Here is a tiny trained network, its code and every weight. The questions are about switching its units off for an input and a target symbol, where a switched-off unit gives its printed mean instead of its output.

import numpy as np


def w(rows, s, z=0):
    codes = np.array(rows[::2]) - 128.0
    scale = np.full(codes.shape[1], s)
    scale[-1] = z or s
    return codes * scale


def norm(h):
    return h / np.sqrt((h * h).mean(-1, keepdims=True) + 1e-5)


def f(y):
    return np.maximum(y, 0)


def softmax(a):
    e = np.exp(a - a.max(-1, keepdims=True))
    return e / e.sum(-1, keepdims=True)


def log_softmax(a):
    a = a - a.max(-1, keepdims=True)
    return a - np.log(np.exp(a).sum(-1, keepdims=True))


def net(x, mask):
    ids = ['ΔΘΛΞΠΣΩαγζμτφψ'.index(c) for c in x.split()]
    T = len(ids)
    res = E[ids] + P[:T]
    r = norm(res)
    for j in range(3):
        rows = slice(3 * j, 3 * j + 3)
        q, k, v = (r @ M[0][rows].T for M in (Q, K, V))
        z = softmax(np.where(np.tri(T) > 0, q @ k.T / 3**0.5, -1e9)) @ v
        o = O[0][rows]
        res = res + np.where(mask[j], z, o[:, -1]) @ o[:, :-1]
    y = f(norm(res) @ A[0][:, :-1].T + A[0][:, -1])
    res = res + np.where(mask[3:7], y, B[0][:, -1]) @ B[0][:, :-1]
    return log_softmax(norm(res)[-1] @ U[:, :-1].T + U[:, -1])


Q, K, V, O, A, B = {}, {}, {}, {}, {}, {}
E = w([
[73,87,128,128],'Δ',
[158,161,85,193],'Θ',
[69,56,196,160],'Λ',
[171,137,163,188],'Ξ',
[55,69,156,148],'Π',
[95,232,28,118],'Σ',
[178,155,177,190],'Ω',
[141,133,70,192],'α',
[98,49,205,155],'γ',
[146,188,91,156],'ζ',
[253,238,253,220],'μ',
[6,62,80,116],'τ',
[103,179,187,81],'φ',
[143,118,150,118],'ψ',
],0.015)
P = w([
[142,4,225,82],'0',
[173,105,196,49],'1',
[134,104,163,14],'2',
[135,94,144,44],'3',
[130,124,115,66],'4',
[124,120,94,76],'5',
[120,121,76,89],'6',
[118,143,58,102],'7',
[105,149,45,100],'8',
[104,150,28,122],'9',
[95,159,16,137],'10',
[80,161,19,156],'11',
[79,160,20,156],'12',
[103,168,64,166],'13',
],0.0033)
Q[0] = w([
[75,77,24,209],'head 0',
[113,157,174,131],'head 0',
[105,87,125,82],'head 0',
[220,168,51,170],'head 1',
[154,45,171,39],'head 1',
[246,132,165,180],'head 1',
[52,2,123,58],'head 2',
[17,131,106,113],'head 2',
[159,153,120,21],'head 2',
],0.0094)
K[0] = w([
[32,170,165,187],'head 0',
[69,128,140,67],'head 0',
[156,123,138,160],'head 0',
[202,81,75,48],'head 1',
[52,51,109,174],'head 1',
[138,6,77,121],'head 1',
[174,118,126,81],'head 2',
[159,78,84,152],'head 2',
[132,121,210,152],'head 2',
],0.011)
V[0] = w([
[89,246,143,121],'head 0',
[199,109,85,67],'head 0',
[185,62,62,203],'head 0',
[162,67,50,132],'head 1',
[95,117,92,179],'head 1',
[131,93,139,79],'head 1',
[185,110,144,113],'head 2',
[84,128,160,200],'head 2',
[217,58,178,60],'head 2',
],0.013)
O[0] = w([
[145,167,159,78,25],'head 0',
[196,81,11,104,156],'head 0',
[128,149,94,205,102],'head 0',
[117,79,62,137,86],'head 1',
[70,158,133,118,43],'head 1',
[116,101,62,92,211],'head 1',
[207,92,124,171,187],'head 2',
[106,183,195,175,146],'head 2',
[145,32,125,86,252],'head 2',
],0.011,0.0037)
A[0] = w([
[153,111,2,172,253],'neuron 0',
[125,159,34,67,183],'neuron 1',
[189,219,112,137,151],'neuron 2',
[209,175,51,112,99],'neuron 3',
],0.0074,0.0045)
B[0] = w([
[231,58,126,1,254],'neuron 0',
[157,4,77,140,177],'neuron 1',
[192,224,43,29,180],'neuron 2',
[153,120,200,117,171],'neuron 3',
],0.0071,0.0077)
U = w([
[81,125,104,109,39],'Δ',
[138,150,98,159,119],'Θ',
[110,133,149,145,156],'Λ',
[188,109,169,212,4],'Ξ',
[100,141,142,137,185],'Π',
[77,174,83,61,132],'Σ',
[171,130,174,159,7],'Ω',
[120,139,68,188,116],'α',
[136,115,145,159,50],'γ',
[132,175,133,114,131],'ζ',
[203,163,194,156,115],'μ',
[54,147,96,108,225],'τ',
[131,157,221,2,52],'φ',
[180,46,74,83,213],'ψ',
],0.011,0.0041)

Each question gives the input, a string of symbols that net reads in full, and the target symbol t.
The units are the heads (3 rows each of Q, K, V and O) and the neurons (one row each of A and B). Each row of codes is followed by its name. A weight is (code - 128) times the scale printed after its matrix; where a second scale follows, it is the last column's (O, A, B and U).
mask holds one flag per unit, heads first, then neurons. A switched-off unit (its flag False) gives its mean, the last column of its rows in O or B, instead of its output. The means were averaged over made-up inputs and are rounded, as every weight is.
A unit's drop is (log p(t) with every unit on - log p(t) with that unit switched off) / (log p(t) with every unit on - log p(t) with every unit switched off).
The circuit of an input: a set's keep is (log p(t) with only the set's units on - log p(t) with every unit switched off) / (log p(t) with every unit on - log p(t) with every unit switched off). Starting from all 7 units, units are removed one at a time, each time the one whose removal leaves the highest keep (on an exact tie, the one counted first), for as long as the keep stays at least 0.8.
units of the circuit, in order: the units of the circuit, biggest drop first
most important unit: the unit with the biggest drop
which heads matter: for each layer, one digit per head in row order, 1 if its drop is at least 0.15 and else 0, layers parted by /
drop of u: that unit's drop, to one decimal
input φ φ Θ, target φ: most important unit	head 0
input Σ Σ ζ τ φ μ α α ψ Ξ ζ Ξ φ Δ, target φ: which heads matter	110
input Σ τ ζ Ξ ζ τ, target τ: units of the circuit, in order	head 2; head 1
input α α α, target α: which heads matter	101
input γ Ξ φ φ Δ φ τ Ξ, target φ: which heads matter	100
input φ ψ φ φ Π, target φ: which heads matter	110
input φ Ω μ, target φ: which heads matter	100
input Δ Ξ Θ α Δ Θ ζ ζ ψ γ α Λ τ, target τ: which heads matter	110
input μ ζ Ξ, target μ: units of the circuit, in order	head 1; neuron 0
input Ξ ζ μ Θ Ξ, target μ: which heads matter	000
input ψ φ φ Π Σ, target φ: which heads matter	110
input μ φ τ, target φ: drop of head 1	0.4
input φ Σ ζ, target φ: drop of head 0	0.5
input μ μ φ τ, target φ: most important unit	head 0
input φ Π Ξ φ Δ ψ ζ μ τ φ φ γ, target φ: drop of head 0	1.0
